Below is a small trained network, with its code and all its weights. Each question gives an input and a class and asks what happens when units are switched off, that is, made to give their printed mean instead of their output.

import numpy as np


def w(rows, s, z=0):
    codes = np.array(rows[::2]) - 128.0
    scale = np.full(codes.shape[1], s)
    scale[-1] = z or s
    return codes * scale


def f(y):
    return np.maximum(y, 0)


def log_softmax(a):
    a = a - a.max(-1, keepdims=True)
    return a - np.log(np.exp(a).sum(-1, keepdims=True))


def net(x, mask):
    res = np.array(x, float).reshape(1, 5) / 4 @ E
    y = f(res @ A[0][:, :-1].T + A[0][:, -1])
    res = res + np.where(mask, y, B[0][:, -1]) @ B[0][:, :-1]
    return log_softmax(res[-1] @ U[:, :-1].T + U[:, -1])


A, B = {}, {}
E = w([
[174,51,188,72,126,217,98,103,191,156,148],'x0',
[191,129,54,90,140,137,81,76,155,92,128],'x1',
[204,144,27,88,208,111,154,2,86,105,168],'x2',
[100,217,137,119,148,185,181,85,106,246,233],'x3',
[75,115,203,49,146,60,115,78,201,97,95],'x4',
],0.0083)
A[0] = w([
[161,50,174,96,81,88,64,115,196,138,103,222],'neuron 1',
[24,113,195,114,86,81,178,124,161,108,107,164],'neuron 2',
[146,103,141,93,87,82,42,126,164,66,88,252],'neuron 3',
[94,138,124,181,81,93,155,201,99,184,155,137],'neuron 4',
[113,183,104,158,111,139,164,181,66,158,163,153],'neuron 5',
[162,111,148,113,114,160,78,124,149,126,117,146],'neuron 6',
[132,140,76,162,112,73,86,146,109,95,65,168],'neuron 7',
[62,145,156,160,78,114,162,159,135,154,146,193],'neuron 8',
[102,106,167,152,7,111,118,206,96,158,76,244],'neuron 9',
[105,72,137,157,73,175,144,203,151,116,111,169],'neuron 10',
[84,98,180,92,160,133,124,107,136,151,103,179],'neuron 11',
[190,85,84,106,171,94,89,121,119,72,80,206],'neuron 12',
[107,117,136,177,78,127,134,230,134,149,136,175],'neuron 13',
[131,135,64,62,220,182,146,86,113,139,184,200],'neuron 14',
[128,188,90,135,132,83,126,125,76,118,124,221],'neuron 15',
[134,179,91,155,169,156,171,121,41,180,157,213],'neuron 16',
[122,156,134,189,155,165,166,123,77,169,137,187],'neuron 17',
[162,130,86,77,167,163,162,2,138,154,149,234],'neuron 18',
[107,55,168,142,82,178,86,195,165,138,80,133],'neuron 19',
[74,176,140,130,137,119,213,103,149,162,186,199],'neuron 20',
[130,154,148,178,123,158,161,151,80,139,161,153],'neuron 21',
],0.008,0.0037)
B[0] = w([
[76,37,177,7,140,176,75,147,203,132,137,219],'neuron 1',
[105,197,164,86,150,142,186,155,129,220,87,209],'neuron 2',
[44,98,141,14,160,94,86,158,192,107,76,227],'neuron 3',
[157,167,190,196,151,177,81,167,49,99,145,198],'neuron 4',
[237,171,124,196,193,107,136,169,48,101,147,200],'neuron 5',
[149,77,129,76,85,182,89,124,167,135,182,166],'neuron 6',
[90,114,54,124,191,58,145,200,104,58,47,193],'neuron 7',
[144,218,191,140,141,184,102,96,124,135,82,198],'neuron 8',
[137,148,209,158,137,169,96,244,99,49,74,246],'neuron 9',
[143,180,185,121,80,178,107,208,187,5,183,210],'neuron 10',
[87,150,178,74,144,137,135,124,172,197,154,173],'neuron 11',
[59,86,97,51,113,53,110,83,105,94,115,210],'neuron 12',
[152,113,160,160,144,155,97,225,108,62,161,212],'neuron 13',
[202,101,68,127,45,116,124,47,156,212,215,223],'neuron 14',
[98,186,88,144,140,70,159,106,43,126,173,187],'neuron 15',
[251,253,65,161,87,64,206,56,39,102,226,227],'neuron 16',
[185,206,96,180,105,113,112,146,98,112,153,197],'neuron 17',
[177,61,69,149,123,123,127,3,172,204,201,235],'neuron 18',
[109,129,167,118,68,208,154,244,204,77,146,223],'neuron 19',
[153,175,142,129,142,123,186,57,83,150,97,203],'neuron 20',
[200,173,132,182,145,155,145,119,98,104,154,184],'neuron 21',
],0.0059,0.012)
U = w([
[44,142,156,81,183,133,203,109,140,218,77,169],'0',
[107,1,109,99,131,160,76,62,190,163,155,149],'1',
[169,145,17,174,69,112,192,63,98,164,183,181],'2',
[80,89,151,106,55,203,111,202,182,95,123,74],'3',
[40,92,57,88,176,48,125,151,110,87,61,210],'4',
[156,162,145,233,179,151,125,150,46,108,121,11],'5',
],0.0075,0.0013)

Each question gives the input, the list of numbers given to net, and the class t.
The units are the neurons (one row each of A and B). Each row of codes is followed by its name. A weight is (code - 128) times the scale printed after its matrix; where a second scale follows, it is the last column's (A, B and U).
mask holds one flag per neuron, in row order. A switched-off neuron (its flag False) gives its mean, the last column of its row in B, instead of its output. The means were averaged over made-up inputs and are rounded, as every weight is.
A unit's drop is (log p(t) with every unit on - log p(t) with that unit switched off) / (log p(t) with every unit on - log p(t) with every unit switched off).
The circuit of an input: a set's keep is (log p(t) with only the set's units on - log p(t) with every unit switched off) / (log p(t) with every unit on - log p(t) with every unit switched off). Starting from the 12 units with the biggest drops (on a tie, the unit counted first), units are removed one at a time, each time the one whose removal leaves the highest keep (on an exact tie, the one counted first), for as long as the keep stays at least 0.8.
circuit, biggest first: the units of the circuit, biggest drop first
most important unit: the unit with the biggest drop
k most important neurons: the k neurons with the biggest drops, biggest first
drop when u is switched off: that unit's drop, to one decimal
input [-2,8,7,-7,0], class 4: circuit, biggest first -> (neuron 12)
input [3,0,2,-4,-8], class 2: circuit, biggest first -> (neuron 9; neuron 4)
input [1,5,-1,-5,4], class 4: circuit, biggest first -> (neuron 12; neuron 3)
input [-4,-8,6,2,7], class 2: circuit, biggest first -> (neuron 3; neuron 9)
input [1,0,0,6,5], class 2: circuit, biggest first -> (neuron 3; neuron 9)
input [4,-6,1,-1,6], class 0: circuit, biggest first -> (neuron 2; neuron 13)
input [-8,3,-5,-8,-6], class 4: 4 most important neurons -> (neuron 7; neuron 3; neuron 12; neuron 16)
input [-5,-3,-4,-8,-5], class 3: 3 most important neurons -> (neuron 19; neuron 16; neuron 10)
input [-4,7,-4,-8,-6], class 4: 2 most important neurons -> (neuron 7; neuron 12)
input [2,-7,5,-5,0], class 4: 2 most important neurons -> (neuron 14; neuron 18)
input [-8,2,3,-7,-8], class 4: 2 most important neurons -> (neuron 7; neuron 12)
input [5,-1,8,-7,-3], class 1: drop when neuron 15 is switched off -> 0.0
input [8,-5,-2,7,5], class 0: drop when neuron 20 is switched off -> 0.1
input [0,-3,-1,-1,6], class 0: drop when neuron 20 is switched off -> -0.1
input [3,7,8,-8,-5], class 1: most important unit -> neuron 18
